Each row is shifted at random along 8 fixed directions that mean nothing.
Known rows, with every step that occurs
d -> s -> a -> e -> k -> c -> y: [ 214  148   -6 -214  -19 -285  -13  151   51  124   74   63   85 -141
 -100   66   18  -65 -170  -63 -412   56 -166   -1  147 -271   96 -154
   56 -116 -100  -99   73   30    9 -207  286  -56   81   93 -155  110
   93   19 -100   18  -82   82 -260 -107 -217  -69 -105]
a -> d -> k -> e -> c -> g: [  11   26 -161 -228  -44 -239   86   85  -53  -90  -57  -47   85 -115
  -62  -84  120  -33  -65   27 -146  165   78   13  -13 -128 -204    1
   59  -14 -153   58  -89  -24  147   -3  -73   87  120   24   -3  250
  -88 -123  143 -210  -83   88 -134 -142  -53  229  -19]
m -> k -> e -> a -> d -> c: [  13   66   67 -197  -70  -42   42  -45   -2  -75  101   74   -8  -38
  -70 -127  -44  -22   50  -51 -133  -68   23 -132   91 -232 -110   32
   42   -1  -67  -54   75  -53   44   55  115  118   70   21   69   82
  -95   13  -42   -7 -153   91 -214  -87  -41   83   61]
l -> y -> m -> k: [-153  122  -33 -163  124   47  -51   19   57   12   50 -116  -88  115
  -26 -208   40 -190 -151 -179   21   15  167  156  -20  -89 -172 -106
  111 -121  -22   75 -138 -217 -256  -33  -47  268  -94  149 -126  153
  -67  -53   68 -280  -46  -83  -27  -20    1   68  -63]
c -> g -> y -> l -> m -> k -> a -> d -> s -> e: [  89   92  -71 -223   76 -175 -198  289  139    5  137  129   60 -174
  -23  -95   10 -212 -245   14 -255   98 -208  -12   22  -12   42 -184
   31 -243  -31   49  101  -48  100  -88  172   60  -61  372  -97   38
   94 -114 -193 -175  -25  -23 -164  -11 -351 -110 -131]
e -> a -> d -> k: [   1  -24   17  -14 -273  -15  179  128   70  -89  192  323   28   74
  108  -13   84   55 -100 -104 -228 -177 -323 -284  340  -55   70  -14
  127  -14 -113  -37  275  146  404   45  293  -34   20   67 -161  -82
  -26  -50  -78   31 -172  -44  -18 -129 -108  -48  -17]
g -> k -> e -> a: [ 103  139  106 -218  -81  -56   88  -34 -102  -81  -28 -130   71  -31
  -62 -177 -222   -9   71 -168   49  -54  244  121 -139 -144 -102  -72
   97  163  -63  -87   16 -124  -14 -186  153  146  309 -118  143   58
  -84   44   63  137   88  147 -157  147   15  114  100]
c -> g -> y -> l: [  -5   27   10  -98 -100 -195   49  273   -9   19  175   97  319   29
  117  -87  -26 -180 -228   53 -304 -100  -45   -1  -80    2  101 -154
  114 -242 -142  144 -147  117   26   32  113    8  191  132 -225 -161
   19 -171  -90   32   47   18  -33   53 -291  101  138]
g -> c -> y -> m -> l -> a -> d -> s -> e: [  -2  259   64 -307  104 -150 -205   78   74  -71   39  110 -181  -53
  -62  -69   -1 -128  -66  -66 -292  153 -305  106   62   86   68  -50
   95 -274   16  -78   13  -19 -132 -221   84   65  -76  103   71  169
  216   -1  -16    5   10  -96 -192 -217 -390 -110  -23]
a -> e -> k -> y -> m: [  -2 -139   78  -16  -75   46 -243  -76  -57  -43 -113  -38   13   -3
  -90  -33 -199   40 -157 -154   13 -109   56    9   19  -65  -64   92
  251   55 -117   29 -221 -255  -60  -12  104  242   21   62   11 -103
 -147    3   40   33  123  -17 -106   75   33  100   28]
k -> c -> g -> d -> y -> l -> m: [  88   51  -81 -131  -21 -365  178  189 -198   -5  231  -18   69  122
   93  -13 -240  -26 -101  -91 -373   11 -156   17  -52   12  130 -120
  125  -56 -306  182   18  225   71 -178  168  101  174  -68 -125 -106
 -116 -134   -4   88  -93   66  -20   81 -348   85  104]
e -> a -> d -> k -> y -> m -> l -> c: [  32 -192  125 -146 -129  190 -123  -81    7 -155  -61  -41   24   79
  -65 -239 -134  -73  -89 -200 -118  -69  -47  -68   68  -34 -270  251
  223 -112   51   26 -162 -232  -42  185  181  398    5   94   37   75
 -217   67  171 -262 -143   85 -123   47  -12   67  -26]
m -> k -> c -> g: [  42   34   83 -198  271 -111 -113  -17   87 -148  -97  -91  -37 -185
   23  -96 -233  -59  232   21  -39   59   41   65  -93   24 -134   40
 -119   87    4   10   70 -136  -32  -24   28   47   43   72  150  151
  -59   22  -82   79 -149  109 -223   20  -34    2  143]
d -> k -> e -> s: [ 105   33   48   37  -69  -43   14 -137   22  -34 -119   62 -220    3
  -95  -39  -78   56 -132 -104   45  -24   13   50   50  -68   69 -128
   -8  107 -193  -59  140  -75  192 -171  218   35   12   56  -15  -62
 -238  -28  -89  142 -132  -25  -62   98   50  -21  -49]
y -> m -> l -> a -> d -> c -> g -> k -> e -> s: [ 178  -45  -47 -254  -83 -187 -153   17  -11  -35   86   27  -98  -47
 -134 -154 -121   42  -65   60 -386  -14 -233   44   58  118   70 -111
  129 -187  -50   36   87  -25   74 -177  279  260 -111  226  -16   28
  -91  -33 -122  -24  -59   -2 -145    0 -367  -70   -8]
s -> e -> c -> g: [  54  113 -120 -185   85 -367  -45  402   -2  -25  236   30  212 -143
   -2  -93 -188  -59   83  -28 -342  140   -8  -34  134 -173  -39   94
 -114   67 -197 -208   12  173  451 -110  166  -61  224   -3  180  128
  175 -186   25  -80  -93   75 -178 -122 -181   96   86]
s -> e -> c -> y -> l: [   8  114   55   29   91 -113 -278  140   58 -155   22  -22  -83   38
  -61  -79 -283    2  -81 -242  -54  143  -64  -41  111  -64   -9  246
  -46   45 -119 -208  -90 -122  121 -115   77   -5  154   -3  230   48
  105  -94   77  -21  -12  -58 -122 -125 -109  -11   24]
k -> y -> l -> a -> e -> c: [  38    1   89  178 -220  109  -83  175  117 -169  204  298 -142  296
  -11  -79 -228   57 -269 -253   38 -146 -290 -253  239 -120   16  400
  113   84 -152 -152    4   91  333   46  264   95   30   97   22 -359
  -79  -92   22    3    2 -170  -65 -157 -147  -51  113]
l -> c -> g -> k -> e -> s -> a -> d -> y: [ -20 -170   16   -1 -150 -206   76  154  170 -135  237   48  115  207
  -66  -67 -237 -177 -118 -288 -231 -210  -57   19  216 -253 -110   29
  140   44 -127    7 -105  -34  162  -10  466   59  160  144 -154 -151
 -267 -142  134    6 -226   59  -45   99  -41   65   95]
m -> l -> y -> c -> g -> k -> a: [ 163  -75   10  -14   10  -31 -252   77  154 -225   33    1   -9  114
  -38 -107 -296  -69 -113 -200  -73   20 -127  -65 -131   99  -77  186
   48  -85   14   19  -10 -153  -64   66  170  250  -38  305  -19 -170
 -103  -56  -16 -120 -145  -68 -153   61 -167  -34   26]
m -> k -> a -> d -> s -> e -> c: [ 123   93   13 -300 -122 -191   47   91   45  -41  271  111  117 -136
 -121  -93   47  -23   82  -24 -298  -79   25 -177  156 -201  -43  -41
   16  -63  -37  -96  148   19  192   -3  237  197  105   24   19  161
  -27   62 -176  -92 -125  106 -239 -176 -101  105   17]
e -> k -> y -> c -> g -> d: [  -5  -58  134  -11   22  -29 -148   91   28 -229   96   -4   96   91
   87  -28 -388  -27  -74 -300 -117 -159  -72  -87    7  151   33   84
  139  167 -143   45    2 -185  191  -44  184   90  179   45  -31 -126
 -192  -25   10  192  -99  -62 -115   61 -124   23  154]
a -> d -> k -> y: [ -14   48   94 -242 -127   41   97 -188 -235  -46 -150 -234   15  -40
  -88   -1 -129  113   14 -178   96   32  294   74 -261   16 -149 -113
  196  111 -179   75 -172 -281 -108  -58  -59  216  257 -235   67  177
 -215   68  170  -59  160  170  -80   55   47  331   65]
c -> g -> k -> e: [  25   62   93 -210   -4 -264   44   97   -1 -107  -76 -114  148 -157
   -2  -88  -78 -105  101   23  -41    3  239  192 -201  -46  -27 -171
  125  103 -118   11 -130  -36  -44 -138   27   15  263  -35   49   95
  -95  -56   65  136  152  121 -136  131  -70  182  208]
g -> c -> y -> l -> m -> k -> e: [ -87  283  141 -175  -53 -147  -44  148   71 -276   60   92 -312  192
   42 -229 -189 -100   24 -238   28   95   -7  138  -14  -54  -76  129
  -20   53 -259 -135  -80    2 -104 -133  -41  170  186 -163  259  -28
   15  -39   70   51  147 -146 -119 -182 -168  151  255]
a -> d -> s -> e -> k -> c -> g -> y: [-100  -92  204 -161  180  -62 -138   -1   64  -76  -96  -55   34  -90
  -48   19 -176  -48  -59 -168  -83   -4  -60   96  140  -34  -90    9
  198  -50   28  -29   32 -379  172  -24  286  -70   77   95   20  103
  -23  -13  137  -14 -242   -1 -133  141 -139  -48  -55]
s -> a -> e -> k: [ 163 -100   68  126  -50   11 -185  -70   77  -18 -120  -96 -114  193
  -54  123 -320  173  -66 -415  134  -56  -97 -141  163 -123  -61   31
   34  245  -68 -112  117 -335   36 -215  451 -100  134   68   15 -127
    8    6   36  127  -67  -67   19   91   16 -212 -200]
y -> c -> g -> d -> e -> s: [  54   36 -110  -80  311 -266 -170  106   99  -88  113  -52  -13   -6
    6   15  -34  -80  -94  -44 -271  136 -199   63   42  121    6  -85
  -26 -149  -18   38  -20  -20  121 -143    9 -102 -105  236 -127   69
  -89 -116  -36  -46 -238  -92 -136   18 -280 -120  -78]
k -> e -> c -> y -> m -> l -> a -> d -> s: [ -15 -125  257  -23 -255 -116  -76   -1   51 -167   93   87  -84  220
 -174 -111  -77   -3  -89 -140 -204 -160 -152  -52  252 -169   79  243
  335  -85 -148 -120 -208  -29   25   41  278  188  138  -87   71 -126
 -227  -37  224   -7  -52 -105  -43  -40 -187  129  198]
l -> a -> d -> s -> e -> c -> g -> y -> m -> k: [  76 -286  -48   21 -277  -36 -212   99  264  -93  211  184   93  299
 -124  -45 -198 -149 -178 -207 -215 -243 -359 -147  278 -107  -61   -8
   51  -40  -84   75   -8 -143  214   -7  617  180  109  264   40 -330
 -311 -153  -43  -90 -193  -44   47  -28  -31  -57  -93]
a -> e -> k -> y -> c: [ 117   43   41  -57  -41  -44 -246  -48 -110 -134   -5   -9  -76  -58
  -44   96 -304  172  -37 -203   -4  -27   30  -55  -31  -35   33  109
  101  181 -260  -68 -156 -124  -77 -121  -19  152   99  -42   91 -141
 -108   45  -17  199  236  -11 -199  -77  -20  175  135]
m -> l -> c -> g -> d -> s -> e: [ 155   68   50 -157   67 -270 -152  -45  -83  -22  -35  -92 -121  -39
  -59   74 -193   18  -33 -126 -226  107  -47   28 -138  121   67 -100
   72 -144 -128   79  -30  -69 -311 -128  130  169   90   60    8   27
   34    4   -4   20  -42   24  -85  112 -257  -36  -53]
y -> l -> a -> d -> c -> g -> k -> e: [   4  -23   81 -158 -236  -81  105  165  102 -184   89   95   38   82
  -65 -249  -15  -41  -76  -93 -113  -11   25    7   86 -150 -232  241
  147  -34    1 -107  -56  -32  180  185  106  169  136  115   63   36
  -57  -56  138 -149  -71   55 -191 -111 -215  124  171]
e -> k -> a -> d: [  68  -16  108   -5 -172    1   46  -20   21 -194   45  -10  -15  102
   27   42   36  131  -30 -257   73 -118   32 -164  218  -77  -22   78
  168  171  -43  -11  152 -127   61  -75  217   80  136  -52 -120    0
 -109   99   57   81  -16 -104  -40  -50  -41   17  -10]
e -> s -> a -> d -> y -> l: [ 152 -170  128  -13 -210   47 -140  -62   39  -23  154 -131  -29  119
 -216  -22 -262  160  -50 -238  -75 -185    0 -114  100  -47   -4   -3
   15   10  -14  -66 -136 -264  142 -110  270  120  158  -85  -19  -18
 -266  145  -81  -62   61   25  -86   73  -22  137  -30]
m -> l -> c -> g: [  52 -130   67  137  -40 -115  -93   27  129 -232  -89  -15 -215  366
   88  -33 -217   15  -65 -241   82   39  -87  -21   44   15 -151  263
    1   42 -156   32  -32  -97 -136   36  278  136   83   63   50 -255
 -117 -116  187 -114 -165 -163  115   99  -70  -73   18]
y -> m -> k -> a: [  50  -44   77  -48 -183  -54   58  -42   81  -56  173  145  -78  230
   70 -157  112  -47  -40  -51 -145 -231  -61  -83  193  -12   81 -113
  162  -96  -62   57   93   40  -27  -70  336  271  -87   63 -115 -126
 -175   19 -175   43  -74  -78  116  -47  -77 -107    8]
k -> c -> g -> y: [ -10  -60   83   54   40 -166   70  159   46 -143  125  126  105  192
  164   17 -233 -113  -50  -63 -131 -117 -212   -2  104  -86   65   81
   80   14 -173   73  -28  164  177  -35  325  -90  141    9  -57 -311
 -119 -161   56  231 -178  -21   29   64 -132  -29  204]
e -> s -> a -> d -> y -> l -> c -> g -> k: [  49  -85   27  -77   52  -82  -70  109  183  -39  156  -88    8   90
 -108 -118 -249  -32 -175 -290 -200  -98 -111   11  215  -70 -121  -34
   13  -71   71  -48   76 -290  262 -155  425  -20   40  226 -225   95
 -102  -19  -28 -145 -257  -26 -135  114 -188 -116 -135]
s -> e -> c -> y -> m -> l: [  58  -92   93   78 -154 -130 -388   93   79 -206  112  139  -69   75
 -103  -64 -280  -25  -36 -127 -216  -40 -207 -145  159   21  138  229
   64  -19 -175 -122 -215   10   97  -14  170  218   75   -6  277 -143
  -49  -74  -32   79   76  -61  -49 -167  -39   61  136]
c -> g -> k -> e -> s -> a -> d -> y -> l: [ 149   72  -96 -205   -5 -287   -2  230   64   -9   87  -75  147  -79
  -82 -117 -181  -51 -180  -93 -217   33  -23   27  -85  -59  -35 -196
   21  -22  -71   11   90 -137  272 -265  259  -47  192  194 -109  103
  -37 -132  -98  -69  -51   89 -194   99 -284   14  -66]
d -> s -> e -> k -> y -> l -> a: [ 246  -67   89   55 -171   45 -262    8  114   -7   -8   89  -70   75
 -143    4 -381   31 -221 -299  -68  -78 -138  -79   60  -39   76   26
  -40  111 -131 -105  187 -243  176 -154  493  133  142  170  157 -268
 -173   26 -161   70  -91   22 -143  115  -64 -136 -148]
y -> m -> l -> c -> g -> d: [  53  -35  -67 -120 -184 -252   -7  165    1 -171  144   34 -152  328
   66 -190  -51  -25  -40  -99 -192   -3  -80   22   14  126  -93   58
   96  -76 -211   80 -153   82  -46  -24  136  400   91  -61  116  -86
 -111  -98   77 -183   32  -81  157  -71 -152   87   84]
g -> y -> m -> k -> e -> s: [ -62  -15   64  -63  -45   50  -98   12   45   26  212  137    3  190
  -40 -212 -182 -159 -237  -77 -137 -277 -117   34  110  -23   80 -177
  107 -178  -67   69  -12 -132  150  -74  358  207  -14  158  -73 -237
 -147 -106 -192   79 -114  -89   56  108  -84  -66   21]
s -> e -> a -> d: [ 153  -11  -33 -136  -87  -58 -148  -26 -122   24   53 -119  123 -128
  -98   71 -215  121   62 -149  -56   37   50 -134  -17 -123  -39    3
   35   58  -48  -38  -82  -80  -11 -144   96  129  198  -93  197   52
   22   65  -28   -6  149  167 -122   13  -20  105  -80]

Rows
[ 297 -134  -11 -103   54 -129 -268  -36  -98  101  -29 -253  260  -87
  -88  138 -553  111  -39 -299 -271  -50  -47  -98 -109  -50   34  -83
   84   79 -101   20  -45 -276 -101 -248  389   -2  191  161  -82  -90
  -38    9  -79  191  -28  180 -205  194 -224  -83  -88] => s -> a -> e -> k -> y -> c -> g
[-139 -147  -26 -110   15  -13 -152  -74   15  -29  -14   43   43  -75
 -159  -41 -133  -55  -97   20 -332  -31 -267  -44   48   50   -2   -7
  182 -218   39   79   -1 -223   37  142   85   32 -154  222   -5   87
  -81  -99    6  -55 -255  116 -135  -37 -195  -22   -9] => a -> d -> c -> y -> m -> k -> e
[  32  -82   26  -84 -178   20 -206  -66  -88 -157   37   47 -150  -16
 -185    2 -147  100 -101 -175 -147  -14 -124 -123   80   80  -47  132
  223   -8 -138   31  -41 -152   24  101   42  309  -47  105  120  -28
 -127  -10   41  -34   16   17 -164  -69 -127  125   40] => a -> d -> e -> k -> y -> m -> l -> c
[-122  175  122  -24  278 -125 -136  117   81 -220   27  -73 -245  313
  190 -169  -58 -166 -175 -287   12   90  -53  120  237  -46  -66   12
   12  -37 -244   20  -31 -168 -148 -258  187  -67   73   78 -186   17
  -56 -157  212  -71 -132 -370   55  -40 -189 -125  -51] => e -> c -> g -> y -> l -> m -> k
[ -22 -201  269 -157 -203  -32  -66  -32  -32 -244   88 -106  179  -53
 -147  -81 -339 -122  219 -220 -193 -245  189   92  -56 -109  -81   97
  263  110 -132  -43 -409 -108 -231  165  119  215  315  -99  128  -32
 -386   69  264  181  124  283 -199  160   60  402  396] => l -> c -> g -> k -> e -> a -> d -> y
[ 172  -22  140  -87 -262  -68   -3 -212 -142  -63   17   54 -105   28
 -121   41  -75  167  -56 -105 -175  -84 -111 -186   71   -5  117   50
  238  -88 -125   52   46   18 -153  -12  191  251   58   28  -99  -69
  -67   46    6  135  -33  -45 -104  -53 -232   49   56] => m -> l -> a -> d -> k -> e -> c
[ -99 -259   94   16 -122   -8 -287   56  138 -175  158  150  -97  -21
 -188 -177 -132 -292   -1  -45 -161 -159 -145  -46  132  -36   22   43
  141   15 -109   69 -210  -36   45  202   28  315 -115  158  113  -49
 -345  -53    2  -51  -30  -53  -76    7  103  147  135] => l -> m -> k -> e -> c -> g -> d -> y
[  26   16   90 -100  116 -117 -268   71   69 -152   93   17  125 -208
 -128  -26    5 -187  -34  -75 -200   40  -32  -64  145 -120   23   60
  154  -71   52  -86 -165  -62   66  -66   98  -14  -11  172  -24  224
  -15  -20   70   31  -42   38 -245 -122  -68   21  -22] => s -> e -> c -> g -> k -> a -> d -> y
[  16    8   23 -325  113  -77  -71  -14   38   70   83  -96  -83 -125
 -138 -248  -81   24   60  -15 -185  -45   30   53  121  -22 -106 -100
   79 -103  105  -78  100 -239  178 -129  176  212 -106  112   56  293
   27   55 -142 -150 -132   44 -119   17 -190  -78  -62] => y -> m -> k -> e -> s -> a -> d
[ 106   34  162 -247  -21 -134 -175   67  -15 -144   13  -66  -79   19
 -128 -139 -316  -16   37 -109 -264   -1  -32  182  -43  -22  -23  -63
  107   42 -234 -147 -111 -137   64 -177  337  101  134   38   96    5
 -253  -40  108   58   21   58 -268   79 -214  111  179] => d -> c -> g -> k -> y -> m -> l -> a -> e -> s
[  75    3   96 -140  -66   23  -72   13   58    9    6   20  -28  -80
  -95 -104  -72   84 -163 -184 -129   11  -48  -46  161  -16  -84  117
  112 -111  110  -87  178 -238   91   33  174  135    7  225  -42  109
  119   70  -51 -114 -133  -11 -203  -17 -291 -112 -111] => y -> l -> a -> d -> s -> e -> k
[  -6   25   33 -158  -30  -80  -16   32  142  -84  138  183   -5 -205
 -173 -147   34 -138  -73   42 -207  -89  -92   11  206 -163  -37  -34
  104  -83  145  -91   71  -15  310   -1  138   44 -147  224  -78  184
    1   26 -113   74 -161   42 -271 -130  -33  -62   21] => g -> k -> e -> s -> a -> d -> c
[   8   84  196 -116 -172   81   22   46 -126  -46  203   49   55   18
 -144 -102 -115   31 -154 -172 -164  -87   -3 -126   74 -121    4  224
  286  -77  -82  -95 -132   31   99   96   53  184  111   -4  -45  -11
  -64   18  101  -26   56   34 -256  -76 -282  159  185] => k -> y -> l -> a -> d -> e -> c
[ -35 -149   40  155 -104  -70 -162   24  184 -184  154  239  -21  202
  -85  -68 -203 -159 -132 -132 -126 -252 -264 -262  128  -22   70   27
   30   39 -128   85   40  -76  236   76  298   39   55  195   10 -236
 -296 -173 -121  130 -284  -71  -22  -11   47  -26   36] => m -> k -> e -> c -> g -> d -> y
[  37  300  -38 -253  161 -166  -99  320   96  -66  153  111   -6  -65
  110 -159  115 -222 -122   53 -156   76 -144   27   39  -57   57 -197
    0  -99 -117  -33   12  111   59 -238   59  -59   40  166  -35   92
   94 -145  -76  -18   99  -78  -97 -119 -271  -60   21] => c -> g -> y -> m -> k -> e -> a
[ 182  195 -125 -367   78 -286   17  143  -73  -16  103  -54  -18  -69
   49 -232  100 -103  -64   56 -385  149   -6  139  -40   64  -34 -101
  107 -266  -22   56   48  128 -216 -184   94  331 -100  187 -134  212
  133  -23  -49 -156  -18   29 -104  -70 -383  -90  -38] => y -> m -> l -> c -> g -> k -> a
[  36  -78  264  -68   85  -32 -204 -153  -36 -184 -135 -228  -79  131
  -55  -90 -494   40    1 -323   39  -30  148  120 -244  107  -55  117
  226  -12 -100    1 -150 -381 -284   -5  151  229  130   82   41 -140
 -164  -14  163   54  -89  -45 -119  297 -178   85  160] => m -> l -> y -> c -> g -> k -> e
[ 143  156  -89  -87    4  -80 -142   -5   30 -154  -87 -133  -14   65
 -141 -194 -242 -100 -191 -211   30  103   39  108 -128 -102 -145   70
  -24   53  -20    9  -41 -186 -151 -225   80  168  201  139   82   36
  -76  -78   62   13   14   33 -185  -30  -61  -10  -37] => g -> k -> e -> c -> y -> l -> a
